In the rows, 128 means zero.
Both labels of each row:
[129 112 141 165 127 113 145 158 122 125 151 115  75 125 119 138 130 123
 127 122 134 122 143 107 148 108 131 196 136 115 131 130 120  86 130 114
 136 113 107 124 124 129  89 176 136 112 124 138 157 119  74 125 119  82
 123 138 153 149 115 134  83 151] : F & H
[140 129 133 153 130 119 128 175 118 121 129 103  63 133 131 128 129  89
 122 120 136 105 172 113 189 139 130 188 152 112 138 143 121 128 120 115
 131 105  69 130 131 139  93 186 129 123 127 134 147 121 100 130 101  86
 139 122 108 151 128 132  55 132] : F & H
[146 132 126 145 128 113 116 159 121 128 141 114 103 131 137 144 118  70
 116 122 131 118 158 113 143 135 132 126 138 114 115 142 121 123 129 117
 133 115 109 151 128 179  99 171 131 126 123 132 148 132  64 125 114 117
 144 134 178 150 123 129  87 135] : F & H
[125 130 123 147 140 120 120 149 130 123 116 138 101 137 140 143 118  46
 114 116 135 124 156 110 148 115 136 133 131 110  93 147 124 107 137 115
 131 118 122 123 131 133 103 174 122 121 118 138 143 122   6 121 104  98
 142 152 222 145 118 134  93 148] : F & K
[124  83 154 137 161 108 147  98 142 127 149 147 153 135 109 136 130 111
 118 111 117 134 142 117 140  59 140 144 135 128 108 127 133  90 126 120
 133 155 142  92 104 110  78 203 132 100 111 118  94 121  24 112 139  73
 122 158 159  92 105 127 159 157] : X & K
[113  96 155 156 152 116 112 173 128 111 162  97 104 138  94 131 127  85
 136 124 132 112 149 130 208  87 116 181 138 102 127 130 119 170 125 109
 131 147 114 121 125 131 105 166  90 130 132 136 125 103  47 128 102  80
  89 161 132  86 109 146  61 133] : X & W
[131 100 137 160 134 109 135 131 137 140 175 110 137 125 120 150 123 105
 117 108 134 134 159 118 129  77 140 166 138 118 114 133 123 100 126 117
 121 134 161 103  87 128  61 220 137  99 108 133 131 117   4 110 136  72
 120 159 187 103 100 130 113 173] : F & H
[146 130 124 136 126 131 117 142 136 133 127 126 109 125 139 128 131  80
 130 125 136 125 148 120 169 144 128 146 146 114 107 140 125 155 133 115
 132 113 116 120 131 136 115 168 135 132 134 136 151 123  87 133 112 103
 144 143 130 122 125 133  81 133] : F & W
[117  74 163 145 170 139 116 149 119 123 202 130 145 145  99 149 127 117
 155 133 123 118 116 130 230  71 119 243 132 110  92 128 113 105 133 121
 105 155 148 107 131 131 122  98  96 133 112 146 138  93  46 130 113   4
  73 211 156  51  86 135  82 141] : X & W
[135 116 156 152 150 110 132 150 128 117 119 140  74 132 119 140 121  72
 114 121 126 118 142 109 150  96 136 155 139 120 109 143 130  97 133 114
 137 133  95 118 132 126  98 183 117 117 123 127 130 116  24 121 101  87
 128 141 186 154 116 137  88 141] : F & K
[116 134 138 170 108 113 150 149 130 137 141 128  71 111 121 135 128 139
 121 128 137 126 134 125 101 121 124 175 131 123 138 133 129 116 127 117
 136 114 124 129 117 128  89 184 144 120 128 137 151 126  98 132 115 138
 130 129 139 161 128 131  95 149] : F & K
[113 136 138 159 108 115 151 120 137 146  93 141  62 109 134 112 134 110
 111 130 129 134 146 124  81 124 136 131 121 124 144 132 145 132 126 118
 145 120 115 120 123 123  94 217 147 101 137 123 127 128 106 125 115 157
 147 122 103 160 140 131 117 140] : F & K
[ 98 108 152 164 141 107 114 157 139 116 166 106 107 135  83 125 130 104
 137 133 122 119 127 133 136  82 120 151 132 109 125 123 128 162 119 117
 131 149 134 130 128 126 113 148  91 126 136 137 118 107  52 129 111 135
  81 156 165 112 116 149  87 126] : X & W
[143 132 128 156 132 139 132 131 130 137 102 137  88 120 150 141 116  48
 106 123 134 126 164 125 120 119 141 129 133 121 107 152 140  98 137 116
 138 114 124 118 118 128  85 218 137 107 120 126 151 129   5 112  97 116
 174 139 212 166 127 131  93 160] : F & K
[128 121 127 152 131 113 121 141 145 133 130 130 107 127 130 137 118  63
 107 114 129 126 153 118 105  98 128 105 140 112 113 134 130 135 131 120
 138 128 148 127 115 122  93 195 114 115 127 138 147 123   5 122 104 144
 133 148 222 139 126 142  91 149] : F & K
[130 121 147 162 137 116 139 150 121 120 117 146  59 116 127 137 123  88
 121 127 131 113 130 106 134 102 130 173 139 125 109 144 118  75 134 116
 134 112  94 124 144 126 106 167 129 121 124 136 146 114  43 122 103 103
 137 141 175 165 119 133  91 145] : F & H
[124 107 155 155 140 110 149 130 114 126 154 134  95 127 115 144 129 122
 119 122 132 122 127 124 132  85 131 190 133 126 112 138 128  98 134 125
 127 134 133 114 118 120  88 170 133 107 113 127 136 117  32 124 123  86
 121 156 166 125 105 130 113 159] : X & H
[118 120 139 166 122 120 140 167 120 145 160 118  78 126 117 143 122 120
 136 120 137 114 121 118 128 110 132 188 144 119 130 133 124  87 131 117
 129 116 115 137 127 133 115 144 126 124 105 144 161 123  77 130 108 111
 121 147 169 154 117 134  83 138] : F & W
[122 109 129 149 145 109 131 136 155 127 130 117 114 132 112 131 144  57
 110 120 129 127 157 109 108  89 136  91 134 118 115 138 136 131 124 115
 140 147 128 116 106 130  78 210 114 104 125 121 105 126  18 121 122 132
 132 131 202 135 125 137 121 151] : X & K
[140 138 126 138 135 108 114 135 132 128  94 138 103 123 142 142 124  48
 112 119 125 128 165 123 157 131 125 113 134 114 106 145 130 153 126 111
 126 115 120 118 130 130 105 197 127 121 128 128 130 124  50 123 115 112
 159 135 155 136 129 127  92 135] : F & K
[134 117 136 153 130 123 116 173 121 121 177  91 107 135 118 140 127 122
 141 123 128 110 147 128 217 126 115 222 134 104 136 132 104 148 127 106
 115 119 118 126 126 143 108 136 128 143 122 147 170 111 104 130 107  54
 101 156 103 105 110 129  54 129] : F & W
[123 116 135 162 130 124 120 155 130 121 156 111 106 125 107 126 130 118
 140 127 128 126 132 138 181 120 126 187 130 115 138 134 122 156 121 116
 133 128 115 129 130 134 115 148 123 141 131 124 142 116 116 129 113  85
 114 153 104 106 116 136  88 125] : X & W
[147 128 128 128 159 118 123 146 134 123 100 138 111 136 137 134 116  58
 103 119 127 122 164 103 117 111 132  75 139 125 104 142 130 109 133 117
 143 131 105 130 121 127 103 180 123 111 122 115 114 131  25 121 118 130
 149 111 214 164 119 139 130 140] : F & K
